Below are the code and all the weights of a small trained network. Each question names an input and a target symbol and asks about switching units off, where a switched-off unit gives its printed mean instead of its output.

import numpy as np


def w(rows, s, z=0):
    codes = np.array(rows[::2]) - 128.0
    scale = np.full(codes.shape[1], s)
    scale[-1] = z or s
    return codes * scale


def norm(h):
    return h / np.sqrt((h * h).mean(-1, keepdims=True) + 1e-5)


def f(y):
    return y / 2 * (1 + np.tanh(0.7978845608 * (y + 0.044715 * y**3)))


def softmax(a):
    e = np.exp(a - a.max(-1, keepdims=True))
    return e / e.sum(-1, keepdims=True)


def log_softmax(a):
    a = a - a.max(-1, keepdims=True)
    return a - np.log(np.exp(a).sum(-1, keepdims=True))


def net(x, mask):
    ids = ['ΓΛΣΦΩαβδεηθμξτ'.index(c) for c in x.split()]
    T = len(ids)
    res = E[ids] + P[:T]
    u = 0
    for l in range(2):
        r = norm(res)
        for j in range(2):
            rows = slice(2 * j, 2 * j + 2)
            q, k, v = (r @ M[l][rows].T for M in (Q, K, V))
            z = softmax(np.where(np.tri(T) > 0, q @ k.T / 2**0.5, -1e9)) @ v
            o = O[l][rows]
            res = res + np.where(mask[u + j], z, o[:, -1]) @ o[:, :-1]
        u += 2
        y = f(norm(res) @ A[l][:, :-1].T + A[l][:, -1])
        res = res + np.where(mask[u : u + 4], y, B[l][:, -1]) @ B[l][:, :-1]
        u += 4
    return log_softmax(norm(res)[-1] @ U[:, :-1].T + U[:, -1])


Q, K, V, O, A, B = {}, {}, {}, {}, {}, {}
E = w([
[158,77,108,113,144,124,137],'Γ',
[132,133,151,109,148,151,102],'Λ',
[77,56,154,168,75,154,86],'Σ',
[104,143,139,119,139,153,119],'Φ',
[142,193,127,128,208,134,123],'Ω',
[150,39,154,145,252,115,166],'α',
[124,139,137,72,164,91,78],'β',
[194,142,56,151,112,127,119],'δ',
[146,122,184,158,160,220,115],'ε',
[126,116,160,121,153,135,118],'η',
[114,132,133,118,154,154,108],'θ',
[111,109,160,143,142,127,132],'μ',
[108,113,134,199,139,131,83],'ξ',
[143,167,125,95,143,180,60],'τ',
],0.027)
P = w([
[230,117,162,85,50,144,47],'0',
[105,122,107,85,255,178,72],'1',
[123,121,130,87,243,169,86],'2',
[125,135,127,86,242,177,86],'3',
[142,132,140,87,230,180,80],'4',
[136,143,142,85,223,180,90],'5',
[142,142,159,85,216,170,100],'6',
],0.0055)
Q[0] = w([
[131,167,253,120,206,166,137],'L0H0',
[25,146,85,90,108,82,181],'L0H0',
[84,166,34,191,23,51,161],'L0H1',
[144,98,160,148,175,106,109],'L0H1',
],0.0072)
K[0] = w([
[158,114,154,82,83,124,67],'L0H0',
[99,148,115,104,162,153,193],'L0H0',
[56,94,110,165,254,168,213],'L0H1',
[120,126,169,163,136,140,96],'L0H1',
],0.0097)
V[0] = w([
[66,123,71,72,190,182,153],'L0H0',
[98,73,124,201,154,187,158],'L0H0',
[164,63,100,142,224,95,79],'L0H1',
[68,139,120,61,116,127,255],'L0H1',
],0.0052)
O[0] = w([
[176,17,195,142,110,29,93,129],'L0H0',
[137,121,126,118,170,91,76,143],'L0H0',
[203,184,206,71,111,78,202,194],'L0H1',
[169,159,235,122,166,242,1,1],'L0H1',
],0.0077,0.0065)
A[0] = w([
[74,83,137,190,2,130,85,106],'L0N0',
[44,79,192,90,105,171,65,157],'L0N1',
[144,172,192,203,144,193,118,4],'L0N2',
[192,121,148,127,148,208,169,200],'L0N3',
],0.0069,0.0023)
B[0] = w([
[91,133,113,243,80,76,116,253],'L0N0',
[116,3,123,161,118,74,163,228],'L0N1',
[168,117,112,97,96,160,173,113],'L0N2',
[45,126,116,167,142,185,164,168],'L0N3',
],0.012,0.004)
Q[1] = w([
[131,184,91,235,26,149,126],'L1H0',
[92,161,163,128,118,213,215],'L1H0',
[108,178,220,211,97,176,96],'L1H1',
[254,90,52,184,39,116,91],'L1H1',
],0.0056)
K[1] = w([
[46,87,131,197,132,117,36],'L1H0',
[111,171,131,69,102,171,255],'L1H0',
[76,111,166,173,165,185,115],'L1H1',
[127,97,89,188,178,111,88],'L1H1',
],0.0084)
V[1] = w([
[242,187,150,160,152,183,92],'L1H0',
[61,144,107,211,153,66,154],'L1H0',
[159,254,134,111,103,116,213],'L1H1',
[117,82,235,181,166,88,139],'L1H1',
],0.0077)
O[1] = w([
[76,121,102,95,168,128,174,4],'L1H0',
[181,83,254,85,214,211,103,196],'L1H0',
[164,84,91,187,177,139,71,114],'L1H1',
[79,105,1,177,160,89,142,147],'L1H1',
],0.008,0.0046)
A[1] = w([
[187,189,57,129,36,126,122,142],'L1N0',
[183,69,81,123,192,167,193,254],'L1N1',
[138,131,171,204,198,42,156,107],'L1N2',
[81,217,128,140,84,178,1,53],'L1N3',
],0.0071,0.0022)
B[1] = w([
[103,119,190,72,221,151,89,148],'L1N0',
[119,122,95,175,2,117,169,254],'L1N1',
[151,179,94,72,140,214,52,245],'L1N2',
[130,63,3,57,52,253,82,137],'L1N3',
],0.0069,0.0048)
U = w([
[143,154,204,109,83,133,135,127],'Γ',
[245,141,155,127,121,131,127,118],'Λ',
[111,167,160,165,89,217,186,117],'Σ',
[58,121,185,85,149,151,144,102],'Φ',
[117,229,107,186,172,101,150,206],'Ω',
[147,131,173,118,123,146,125,101],'α',
[165,88,78,92,72,106,167,97],'β',
[110,138,129,117,134,124,124,105],'δ',
[146,168,77,183,101,149,101,99],'ε',
[166,127,157,176,185,167,46,127],'η',
[151,70,100,144,218,124,161,1],'θ',
[83,66,168,159,80,113,80,172],'μ',
[149,154,150,91,129,40,50,138],'ξ',
[119,141,106,81,59,199,53,155],'τ',
],0.011,0.0038)

Each question gives the input, a string of symbols that net reads in full, and the target symbol t.
The units are the heads (2 rows each of Q, K, V and O) and the neurons (one row each of A and B). Each row of codes is followed by its name. A weight is (code - 128) times the scale printed after its matrix; where a second scale follows, it is the last column's (O, A, B and U).
mask holds one flag per unit, layer by layer, with each layer's heads first. A switched-off unit (its flag False) gives its mean, the last column of its rows in O or B, instead of its output. The means were averaged over made-up inputs and are rounded, as every weight is.
A unit's drop is (log p(t) with every unit on - log p(t) with that unit switched off) / (log p(t) with every unit on - log p(t) with every unit switched off).
The circuit of an input: a set's keep is (log p(t) with only the set's units on - log p(t) with every unit switched off) / (log p(t) with every unit on - log p(t) with every unit switched off). Starting from all 12 units, units are removed one at a time, each time the one whose removal leaves the highest keep (on an exact tie, the one counted first), for as long as the keep stays at least 0.8.
units of the circuit, in order: the units of the circuit, biggest drop first
unit that matters most: the unit with the biggest drop
k most important neurons: the k neurons with the biggest drops, biggest first
heads that matter: for each layer, one digit per head in row order, 1 if its drop is at least 0.15 and else 0, layers parted by /
input Ω Ω Λ, target θ: units of the circuit, in order : [L1H0, L1H1, L0N0]
input μ μ Λ, target η: units of the circuit, in order : [L0H0, L1H1, L1H0]
input ξ Γ μ, target Λ: 2 most important neurons : [L0N1, L1N2]
input Σ ε η μ Γ β Φ, target Φ: units of the circuit, in order : [L0N0]
input Λ ξ Φ Σ Γ Σ δ, target Λ: units of the circuit, in order : [L1H0, L0N0]
input Σ δ β Φ Σ Γ μ, target Φ: units of the circuit, in order : [L0N0, L1H1, L1N2]
input Σ η Γ ξ ξ Φ Λ, target Φ: units of the circuit, in order : [L1H1, L0H1, L0N0]
input Ω μ ξ, target η: 2 most important neurons : [L1N2, L0N1]
input τ Γ Σ Φ, target Γ: units of the circuit, in order : [L1H1, L1H0]
input μ Γ μ τ δ Ω Λ, target η: units of the circuit, in order : [L0N1, L1H1]
input Γ Σ θ, target Ω: units of the circuit, in order : [L1H0, L0H1, L0N1]
input Σ ε η, target Φ: heads that matter : 11 / 01
input β ε μ, target Σ: heads that matter : 10 / 00
input Γ Γ Λ, target Ω: unit that matters most : L1H0
input α β τ Γ Γ Λ η, target β: 2 most important neurons : [L0N0, L1N0]
input ξ Σ Σ α ξ μ μ, target Λ: heads that matter : 01 / 10
input η Φ β α μ, target ε: heads that matter : 00 / 11
input Γ Σ Γ Λ Λ β μ, target Ω: 3 most important neurons : [L0N1, L0N0, L1N2]
input β Λ Γ Ω η, target Σ: units of the circuit, in order : [L0H0, L0N1]
input Σ Σ θ, target Φ: 2 most important neurons : [L1N2, L0N0]
input Γ ξ Σ Ω Γ η, target Ω: most important neuron : [L0N1]
input τ Λ Σ ε Γ Λ, target Γ: heads that matter : 01 / 01
input ξ Σ θ, target Λ: heads that matter : 01 / 11
input η μ Φ, target ε: 3 most important neurons : [L0N0, L0N1, L1N1]
